Below is a small trained network, with its code and all its weights. Each question gives an input and a class and asks what happens when units are switched off, that is, made to give their printed mean instead of their output.

import numpy as np


def w(rows, s, z=0):
    codes = np.array(rows[::2]) - 128.0
    scale = np.full(codes.shape[1], s)
    scale[-1] = z or s
    return codes * scale


def norm(h):
    return h / np.sqrt((h * h).mean(-1, keepdims=True) + 1e-5)


def f(y):
    return np.maximum(y, 0)


def log_softmax(a):
    a = a - a.max(-1, keepdims=True)
    return a - np.log(np.exp(a).sum(-1, keepdims=True))


def net(x, mask):
    res = np.array(x, float).reshape(1, 5) / 4 @ E
    u = 0
    for l in range(3):
        y = f(norm(res) @ A[l][:, :-1].T + A[l][:, -1])
        res = res + np.where(mask[u : u + 10], y, B[l][:, -1]) @ B[l][:, :-1]
        u += 10
    return log_softmax(norm(res)[-1] @ U[:, :-1].T + U[:, -1])


A, B = {}, {}
E = w([
[97,188,116,73,149,160,168,113,209,123],'x0',
[79,2,197,127,116,106,106,158,72,204],'x1',
[122,84,200,60,78,219,110,57,56,154],'x2',
[140,180,161,66,159,167,167,92,79,160],'x3',
[152,90,165,115,106,57,150,94,214,123],'x4',
],0.006)
A[0] = w([
[135,178,45,173,97,136,189,134,94,92,30],'0.n0',
[116,188,150,104,127,78,182,119,180,171,48],'0.n1',
[169,2,186,153,142,83,112,146,143,146,40],'0.n2',
[136,79,184,144,151,96,162,77,179,67,66],'0.n3',
[104,137,154,35,122,126,173,147,179,176,114],'0.n4',
[77,128,196,83,127,156,153,119,58,67,58],'0.n5',
[107,139,217,135,145,155,84,82,124,185,84],'0.n6',
[109,52,150,109,33,112,154,138,122,158,108],'0.n7',
[112,241,76,76,127,161,141,138,119,132,177],'0.n8',
[68,81,135,110,105,241,131,109,211,103,3],'0.n9',
],0.0052,0.0026)
B[0] = w([
[159,92,192,150,182,180,108,125,118,84,185],'0.n0',
[132,122,64,92,135,79,125,81,120,159,184],'0.n1',
[197,98,208,166,119,96,148,148,128,141,255],'0.n2',
[159,98,76,141,48,105,118,84,154,135,189],'0.n3',
[107,114,79,101,158,128,97,134,57,162,208],'0.n4',
[165,230,130,63,97,89,160,96,143,195,192],'0.n5',
[118,173,134,184,44,197,157,70,106,181,196],'0.n6',
[136,112,200,169,127,86,73,130,156,111,230],'0.n7',
[150,56,157,154,131,91,3,93,132,131,255],'0.n8',
[52,101,141,119,83,130,173,198,110,58,178],'0.n9',
],0.0059,0.0039)
A[1] = w([
[148,135,106,83,131,86,194,102,219,98,68],'1.n0',
[157,164,90,176,110,21,107,214,208,163,251],'1.n1',
[2,58,160,117,93,143,145,138,108,122,148],'1.n2',
[48,55,163,118,150,68,180,78,154,189,184],'1.n3',
[126,114,125,189,192,138,125,244,72,174,53],'1.n4',
[83,108,119,122,27,114,83,246,80,91,178],'1.n5',
[157,190,135,134,106,142,107,68,51,139,131],'1.n6',
[113,166,73,76,178,63,106,169,139,228,80],'1.n7',
[155,128,136,50,72,139,183,65,142,104,166],'1.n8',
[81,193,40,83,242,167,151,197,190,130,178],'1.n9',
],0.0055,0.0027)
B[1] = w([
[153,128,58,151,54,52,149,51,152,140,165],'1.n0',
[98,118,108,92,87,243,138,110,53,167,254],'1.n1',
[105,187,130,132,131,185,130,113,253,41,178],'1.n2',
[195,203,160,121,224,134,42,104,113,104,203],'1.n3',
[87,115,42,199,64,94,193,152,106,149,171],'1.n4',
[67,162,147,64,130,56,117,147,107,95,191],'1.n5',
[152,110,145,135,139,170,237,156,212,134,190],'1.n6',
[46,152,161,65,184,52,78,103,84,136,156],'1.n7',
[79,97,90,126,122,126,164,242,120,143,182],'1.n8',
[154,101,253,106,163,122,115,80,76,154,174],'1.n9',
],0.0053,0.007)
A[2] = w([
[135,106,216,249,108,75,107,132,98,138,115],'2.n0',
[181,184,91,167,140,157,19,146,29,75,136],'2.n1',
[75,171,35,165,111,87,161,248,73,169,96],'2.n2',
[175,173,47,125,73,73,113,50,144,102,10],'2.n3',
[94,200,145,125,158,125,182,119,131,1,159],'2.n4',
[102,65,116,173,98,106,125,163,95,121,33],'2.n5',
[136,197,165,194,175,174,97,117,116,149,147],'2.n6',
[72,160,212,95,175,215,103,180,104,197,114],'2.n7',
[223,158,130,172,238,191,101,106,125,22,3],'2.n8',
[189,82,182,89,155,84,158,66,157,85,194],'2.n9',
],0.005,0.0014)
B[2] = w([
[102,110,167,166,155,63,50,158,147,191,253],'2.n0',
[159,161,140,121,187,147,189,164,166,117,215],'2.n1',
[44,190,2,96,166,175,220,199,69,163,192],'2.n2',
[180,66,40,139,119,109,168,137,118,89,190],'2.n3',
[88,86,155,152,166,150,75,170,137,73,164],'2.n4',
[76,210,148,143,126,109,158,114,99,191,184],'2.n5',
[168,79,115,151,140,188,141,138,223,95,186],'2.n6',
[181,142,68,117,43,93,187,125,133,112,230],'2.n7',
[178,48,170,131,236,178,153,211,202,118,189],'2.n8',
[113,124,128,247,145,128,68,138,51,110,211],'2.n9',
],0.0055,0.0047)
U = w([
[110,167,124,70,235,66,86,36,100,169,32],'0',
[195,103,121,175,246,210,157,182,186,64,208],'1',
[169,173,170,62,44,208,239,94,126,191,166],'2',
[41,172,65,183,154,125,196,233,59,181,93],'3',
[134,79,255,206,93,59,51,147,113,178,233],'4',
[30,134,163,107,83,168,95,159,184,19,6],'5',
[201,87,8,165,58,73,184,72,156,94,98],'6',
],0.0094,0.0012)

Each question gives the input, the list of numbers given to net, and the class t.
The units are the neurons (one row each of A and B). Each row of codes is followed by its name. A weight is (code - 128) times the scale printed after its matrix; where a second scale follows, it is the last column's (A, B and U).
mask holds one flag per neuron, layer by layer. A switched-off neuron (its flag False) gives its mean, the last column of its row in B, instead of its output. The means were averaged over made-up inputs and are rounded, as every weight is.
A unit's drop is (log p(t) with every unit on - log p(t) with that unit switched off) / (log p(t) with every unit on - log p(t) with every unit switched off).
The circuit of an input: a set's keep is (log p(t) with only the set's units on - log p(t) with every unit switched off) / (log p(t) with every unit on - log p(t) with every unit switched off). Starting from the 12 units with the biggest drops (on a tie, the unit counted first), units are removed one at a time, each time the one whose removal leaves the highest keep (on an exact tie, the one counted first), for as long as the keep stays at least 0.8.
units of the circuit, in order: the units of the circuit, biggest drop first
most important unit: the unit with the biggest drop
top k neurons: the k neurons with the biggest drops, biggest first
top k neurons in layer l: the k neurons of layer l with the biggest drops, biggest first
input [5,8,-2,6,-3], class 2: most important unit	0.n6
input [-8,7,-7,8,-2], class 3: top 2 neurons	2.n2; 1.n4
input [-2,2,0,-7,-2], class 3: top 3 neurons in layer 0	0.n8; 0.n0; 0.n3
input [-3,-5,-2,6,4], class 6: top 3 neurons in layer 0	0.n1; 0.n7; 0.n2
input [-8,1,-4,-8,2], class 3: units of the circuit, in order	2.n2; 0.n8
input [4,-8,8,-2,2], class 5: units of the circuit, in order	0.n9; 2.n4
input [3,-1,0,5,4], class 0: units of the circuit, in order	0.n4; 1.n7
input [4,-8,6,-2,3], class 6: units of the circuit, in order	1.n0; 2.n3
input [-7,3,5,7,-1], class 2: units of the circuit, in order	0.n8; 0.n5; 1.n6
input [6,5,-4,-4,1], class 0: top 2 neurons	1.n3; 1.n7
input [5,3,2,-1,-5], class 5: units of the circuit, in order	0.n9; 1.n2
input [0,6,-3,-1,-2], class 3: top 4 neurons in layer 0	0.n8; 0.n0; 0.n3; 0.n6
input [4,0,0,-6,-6], class 5: units of the circuit, in order	1.n2; 1.n5; 0.n9
input [8,-2,-2,0,8], class 6: units of the circuit, in order	1.n0
input [7,-8,0,5,6], class 6: units of the circuit, in order	1.n0; 2.n3
input [-6,-7,-4,3,4], class 1: top 2 neurons	0.n0; 2.n8
input [8,-7,7,0,5], class 6: top 2 neurons in layer 1	1.n0; 1.n1
input [1,5,-3,6,3], class 0: top 2 neurons	0.n4; 0.n1
input [6,4,3,-1,-5], class 5: top 2 neurons	0.n9; 1.n2
input [6,-1,-7,2,-4], class 0: units of the circuit, in order	1.n9
input [8,-6,1,5,3], class 0: top 2 neurons	1.n9; 0.n4
input [0,1,-3,2,3], class 0: top 3 neurons in layer 1	1.n7; 1.n3; 1.n4
input [-3,6,-2,8,-3], class 2: top 2 neurons in layer 1	1.n8; 1.n6
input [6,-4,2,2,-3], class 1: top 2 neurons	0.n8; 1.n1
